(89): [-63.3, -13.1, -20.1, -38.9, -55.1, 22.9, -19.0, 54.4, 14.6, -37.9, -14.5, 25.1, -26.1, -0.4, 81.7, -14.4, -20.1, 65.2, 51.9, 77.5, -48.8, -69.9, -72.0, 52.2, -43.2, 5.2, 35.5]
(43): [-19.5, -71.4, -58.3, -55.5, 69.4, 8.8, -71.1, -52.6, 79.9, -54.6, 72.8, -22.5, -79.3, 12.0, -55.5, 10.7, 20.5, 78.0, 21.3, 41.3, -66.5, -17.3, -18.1, -78.0, 73.4, -58.2, 4.7]
(5): [-9.8, 20.8, 84.7, 67.6, -8.7, -22.0, 63.0, -33.8, 21.4, -77.0, 45.3, 21.8, 83.7, -43.5, 36.9, -78.0, 28.8, -40.2, -16.6, -61.9, 57.6, -61.9, -72.7, -76.9, 67.3, 80.8, -23.9]
(58): [-83.5, -20.4, -43.3, 56.0, -73.2, 48.9, -0.2, -84.3, -53.1, 56.0, -39.0, -66.7, 46.5, -71.0, 58.5, 24.6, 67.0, 17.2, 4.0, 71.3, -8.3, 65.7, 59.9, -55.0, 54.2, 45.5, -32.6]
[-83.5, -20.4, -43.3, 56.0, -73.2, 48.9, -0.2, -84.3, -53.1, 56.0, -39.0, -66.7, 46.5, -71.0, 58.5, 24.6, 67.0, 17.2, 4.0, 71.3, -8.3, 65.7, 59.9, -55.0, 54.2, 45.5, -32.6]  (58)
again (5):   [-61.9]

(104): [0.6, 0.6, 14.7, 0.6, 0.6, -63.7]
(121): [5.6, -8.5, -3.5, 20.0, -2.7, -18.8]
(113): [-11.2, -2.9, 23.1, 3.6, 8.7, 35.4]
(133): [5.6, -8.5, -2.7, 20.0, -2.7, -2.7]
again (104):   [0.6]
again (133):   [-2.7]
[-11.2, -2.9, 23.1, 3.6, 8.7, 35.4]  (113)
[5.6, -8.5, -3.5, 20.0, -2.7, -18.8]  (121)

(22): [-1.6, -27.1, 28.4, 6.8, -25.9, 11.3, -9.6, 28.7, 10.9, 24.2, 21.5, -24.8, 17.8, -40.5, -35.0, 21.0, -24.4, -10.3, -8.7, -27.8, 27.2, -14.6, -11.1, -24.2, -9.6, -5.8, 26.0, -14.6, -20.1, -32.4, -17.2, 33.6, 39.1, -18.0, 26.3, 19.1, -11.5, -14.9, 7.7, 11.0, -18.3, 33.3, 9.4, -14.6, 5.1, -34.3, 44.8, -21.2, 11.4, 19.0, 4.4]
(97): [-1.6, -27.1, 28.4, 6.8, -25.9, 11.3, -9.6, 28.7, 10.9, 24.2, 21.5, -24.8, 17.8, -40.5, -35.0, 21.0, -24.4, -10.3, -8.7, -27.8, 27.2, -14.6, -11.1, -24.2, -9.6, -5.8, 26.0, -49.6, -20.1, -32.4, -17.2, 33.6, 39.1, -18.0, 26.3, 19.1, -11.5, -14.9, 7.7, 11.0, -18.3, 33.3, 9.4, -41.7, 5.1, -34.3, 44.8, -21.2, 11.4, 19.0, 11.0]
(74): [7.5, -13.9, 9.5, -21.9, -11.8, 7.9, 0.9, -34.4, 11.6, -37.6, 46.0, 2.0, 21.2, 14.1, 29.8, 35.0, 20.0, -17.5, -7.3, -54.4, -42.5, 35.0, 49.6, 8.8, -14.4, -5.8, -21.5, -4.7, -20.2, 6.7, 11.4, 42.7, 9.1, -6.9, -21.2, -7.6, -35.4, -35.8, 25.8, 12.3, -23.6, 39.8, 3.6, 3.1, 27.0, 23.5, -23.4, 13.1, 1.3, -12.6, 10.3]
again (74):   [35.0]
[-1.6, -27.1, 28.4, 6.8, -25.9, 11.3, -9.6, 28.7, 10.9, 24.2, 21.5, -24.8, 17.8, -40.5, -35.0, 21.0, -24.4, -10.3, -8.7, -27.8, 27.2, -14.6, -11.1, -24.2, -9.6, -5.8, 26.0, -14.6, -20.1, -32.4, -17.2, 33.6, 39.1, -18.0, 26.3, 19.1, -11.5, -14.9, 7.7, 11.0, -18.3, 33.3, 9.4, -14.6, 5.1, -34.3, 44.8, -21.2, 11.4, 19.0, 4.4]  (22)
[7.5, -13.9, 9.5, -21.9, -11.8, 7.9, 0.9, -34.4, 11.6, -37.6, 46.0, 2.0, 21.2, 14.1, 29.8, 35.0, 20.0, -17.5, -7.3, -54.4, -42.5, 35.0, 49.6, 8.8, -14.4, -5.8, -21.5, -4.7, -20.2, 6.7, 11.4, 42.7, 9.1, -6.9, -21.2, -7.6, -35.4, -35.8, 25.8, 12.3, -23.6, 39.8, 3.6, 3.1, 27.0, 23.5, -23.4, 13.1, 1.3, -12.6, 10.3]  (74)
[-1.6, -27.1, 28.4, 6.8, -25.9, 11.3, -9.6, 28.7, 10.9, 24.2, 21.5, -24.8, 17.8, -40.5, -35.0, 21.0, -24.4, -10.3, -8.7, -27.8, 27.2, -14.6, -11.1, -24.2, -9.6, -5.8, 26.0, -49.6, -20.1, -32.4, -17.2, 33.6, 39.1, -18.0, 26.3, 19.1, -11.5, -14.9, 7.7, 11.0, -18.3, 33.3, 9.4, -41.7, 5.1, -34.3, 44.8, -21.2, 11.4, 19.0, 11.0]  (97)

(36): [27.9, -16.9, -23.8, 18.6, 8.8, 3.1, 16.2, 16.7, 13.4, -2.0, -2.0, 2.5, 13.4, 10.6, 13.4, 6.1, 9.0, -6.5, 6.0, 5.5]
(37): [11.6, -40.9, 6.7, -35.1, 4.3, -4.1, 13.4, -5.7, 17.2, -23.4, 4.1, 15.8, 22.1, -52.0, -29.2, -35.1, 4.4, -1.8, -25.5, -12.6]
(167): [19.5, 41.6, 3.3, -7.1, -20.8, 0.7, 6.1, 6.1, 15.5, 11.6, -36.6, 29.9, -30.6, 1.0, -3.6, -14.2, -8.7, -10.8, 8.9, 6.1]
(111): [8.3, 42.4, -0.4, 6.7, 1.5, 16.6, -5.4, -21.1, -25.6, -21.5, -15.1, 5.1, 12.8, 11.0, 16.3, 6.6, -7.7, 24.0, -1.1, -7.1]
(125): [4.8, -33.5, -67.1, -13.8, -10.1, -43.9, 44.7, 7.2, -13.0, 12.9, 34.8, 18.1, -6.4, 5.9, 64.5, -39.2, -20.2, 39.5, 6.8, -13.0]
(110): [-20.0, -16.0, -3.0, -3.1, -16.5, -1.8, -23.8, 7.1, 19.5, -14.9, 9.6, -1.7, 16.0, 10.1, 4.0, -13.0, -7.3, 12.7, -2.9, 16.4]
(44): [36.4, -47.8, 1.7, 29.9, -21.4, -40.8, 24.2, 46.3, -0.9, -17.7, -2.9, -19.9, -22.7, 4.9, -49.5, 8.1, 41.0, -42.3, -1.9, -16.7]
(78): [-16.4, 9.4, 31.4, -19.5, -5.7, 31.7, 11.1, -9.5, -1.7, 8.6, 2.5, -2.0, 11.4, -5.7, 37.2, 2.4, -27.1, 1.7, 8.1, 5.5]
again (37):   [-35.1]
[27.9, -16.9, -23.8, 18.6, 8.8, 3.1, 16.2, 16.7, 13.4, -2.0, -2.0, 2.5, 13.4, 10.6, 13.4, 6.1, 9.0, -6.5, 6.0, 5.5]  (36)
again (125):   [-13.0]
again (167):   [6.1]
[11.6, -40.9, 6.7, -35.1, 4.3, -4.1, 13.4, -5.7, 17.2, -23.4, 4.1, 15.8, 22.1, -52.0, -29.2, -35.1, 4.4, -1.8, -25.5, -12.6]  (37)
[8.3, 42.4, -0.4, 6.7, 1.5, 16.6, -5.4, -21.1, -25.6, -21.5, -15.1, 5.1, 12.8, 11.0, 16.3, 6.6, -7.7, 24.0, -1.1, -7.1]  (111)

